Below are the code and all the weights of a small trained network. Each question names an input and a class and asks about switching units off, where a switched-off unit gives its printed mean instead of its output.

import numpy as np


def w(rows, s, z=0):
    codes = np.array(rows[::2]) - 128.0
    scale = np.full(codes.shape[1], s)
    scale[-1] = z or s
    return codes * scale


def norm(h):
    return h / np.sqrt((h * h).mean(-1, keepdims=True) + 1e-5)


def f(y):
    return np.maximum(y, 0)


def log_softmax(a):
    a = a - a.max(-1, keepdims=True)
    return a - np.log(np.exp(a).sum(-1, keepdims=True))


def net(x, mask):
    res = np.array(x, float).reshape(1, 8) / 4 @ E
    u = 0
    for l in range(2):
        y = f(norm(res) @ A[l][:, :-1].T + A[l][:, -1])
        res = res + np.where(mask[u : u + 5], y, B[l][:, -1]) @ B[l][:, :-1]
        u += 5
    return log_softmax(norm(res)[-1] @ U[:, :-1].T + U[:, -1])


A, B = {}, {}
E = w([
[116,33,145,105,98],'x0',
[192,106,2,90,56],'x1',
[100,99,105,95,185],'x2',
[120,112,135,136,120],'x3',
[130,129,134,136,125],'x4',
[121,119,120,124,142],'x5',
[241,127,190,95,117],'x6',
[128,122,124,135,126],'x7',
],0.0069)
A[0] = w([
[204,102,40,83,111,34],'0.n0',
[134,149,152,162,53,167],'0.n1',
[156,9,189,63,93,53],'0.n2',
[155,188,118,94,134,70],'0.n3',
[165,235,127,143,158,3],'0.n4',
],0.012,0.0015)
B[0] = w([
[78,173,213,113,121,254],'0.n0',
[23,2,98,42,214,192],'0.n1',
[131,108,43,142,158,247],'0.n2',
[151,103,80,149,202,172],'0.n3',
[142,93,64,94,149,209],'0.n4',
],0.0089,0.0064)
A[1] = w([
[240,101,164,124,112,244],'1.n0',
[157,148,160,96,126,206],'1.n1',
[136,209,189,138,118,169],'1.n2',
[97,158,158,110,108,7],'1.n3',
[163,189,74,103,3,163],'1.n4',
],0.014,0.0021)
B[1] = w([
[25,255,86,244,32,250],'1.n0',
[42,66,112,118,80,215],'1.n1',
[107,175,153,48,46,206],'1.n2',
[119,83,77,127,176,176],'1.n3',
[112,202,243,91,64,224],'1.n4',
],0.0072,0.0027)
U = w([
[116,127,149,127,143,254],'0',
[88,159,110,210,77,204],'1',
[109,147,254,125,105,157],'2',
[109,106,139,100,165,56],'3',
[117,125,133,136,142,144],'4',
[150,129,84,142,135,48],'5',
[106,123,134,137,137,36],'6',
[128,115,141,112,151,57],'7',
],0.013,0.0042)

Each question gives the input, the list of numbers given to net, and the class t.
The units are the neurons (one row each of A and B). Each row of codes is followed by its name. A weight is (code - 128) times the scale printed after its matrix; where a second scale follows, it is the last column's (A, B and U).
mask holds one flag per neuron, layer by layer. A switched-off neuron (its flag False) gives its mean, the last column of its row in B, instead of its output. The means were averaged over made-up inputs and are rounded, as every weight is.
A unit's drop is (log p(t) with every unit on - log p(t) with that unit switched off) / (log p(t) with every unit on - log p(t) with every unit switched off).
The circuit of an input: a set's keep is (log p(t) with only the set's units on - log p(t) with every unit switched off) / (log p(t) with every unit on - log p(t) with every unit switched off). Starting from all 10 units, units are removed one at a time, each time the one whose removal leaves the highest keep (on an exact tie, the one counted first), for as long as the keep stays at least 0.8.
units of the circuit, in order: the units of the circuit, biggest drop first
top k neurons: the k neurons with the biggest drops, biggest first
k most important neurons of layer l: the k neurons of layer l with the biggest drops, biggest first
drop of u: that unit's drop, to one decimal
input [-6,-6,6,5,-1,5,7,3], class 1: top 4 neurons => (1.n0; 0.n1; 0.n0; 0.n2)
input [8,-2,1,-5,0,6,-3,-3], class 5: top 3 neurons => (0.n2; 0.n0; 0.n1)
input [5,6,-6,6,1,4,7,2], class 1: units of the circuit, in order => (1.n0)
input [-3,-4,3,3,3,3,4,1], class 1: top 3 neurons => (0.n1; 1.n0; 0.n0)
input [1,7,7,2,-6,-3,8,3], class 1: top 3 neurons => (1.n0; 0.n1; 0.n2)
input [-4,7,-6,-4,-3,3,5,0], class 2: top 2 neurons => (0.n0; 1.n4)
input [-5,2,-3,-3,0,6,7,5], class 1: top 2 neurons => (1.n0; 0.n2)
input [5,8,4,-2,3,7,-4,1], class 2: top 2 neurons => (0.n0; 0.n1)
input [-7,3,-7,-6,-2,-3,1,7], class 3: units of the circuit, in order => (0.n1; 1.n0)
input [-4,7,4,-4,0,3,4,-2], class 2: 3 most important neurons of layer 0 => (0.n0; 0.n1; 0.n2)
input [-8,-5,5,-2,7,4,6,7], class 5: units of the circuit, in order => (0.n4; 0.n0)
input [5,4,4,-6,2,0,8,-6], class 1: 2 most important neurons of layer 0 => (0.n1; 0.n2)
input [7,-1,-2,-5,-4,1,7,-3], class 1: 2 most important neurons of layer 0 => (0.n4; 0.n3)
input [2,8,0,6,-4,-4,6,5], class 2: units of the circuit, in order => (0.n0)
input [3,7,5,5,1,0,4,-1], class 2: top 3 neurons => (0.n0; 0.n1; 1.n4)
input [-4,6,0,4,-3,-2,-5,0], class 2: top 2 neurons => (1.n4; 0.n1)
input [2,8,-3,3,3,0,5,-2], class 2: 2 most important neurons of layer 0 => (0.n0; 0.n4)
input [4,8,-4,2,8,-4,2,6], class 2: top 2 neurons => (0.n0; 1.n4)
input [-1,4,5,-4,2,4,7,4], class 1: top 2 neurons => (0.n1; 1.n0)
input [5,0,1,3,2,-2,7,2], class 1: top neuron => (1.n0)
input [5,-3,0,1,-5,6,7,7], class 1: 3 most important neurons of layer 0 => (0.n1; 0.n4; 0.n3)
input [1,-3,-7,0,-4,3,8,0], class 1: drop of 1.n0 => 0.9
input [-6,8,7,-4,-2,2,-5,7], class 2: drop of 0.n0 => 0.5
input [0,2,-2,6,-7,5,8,-3], class 1: drop of 1.n0 => 1.0
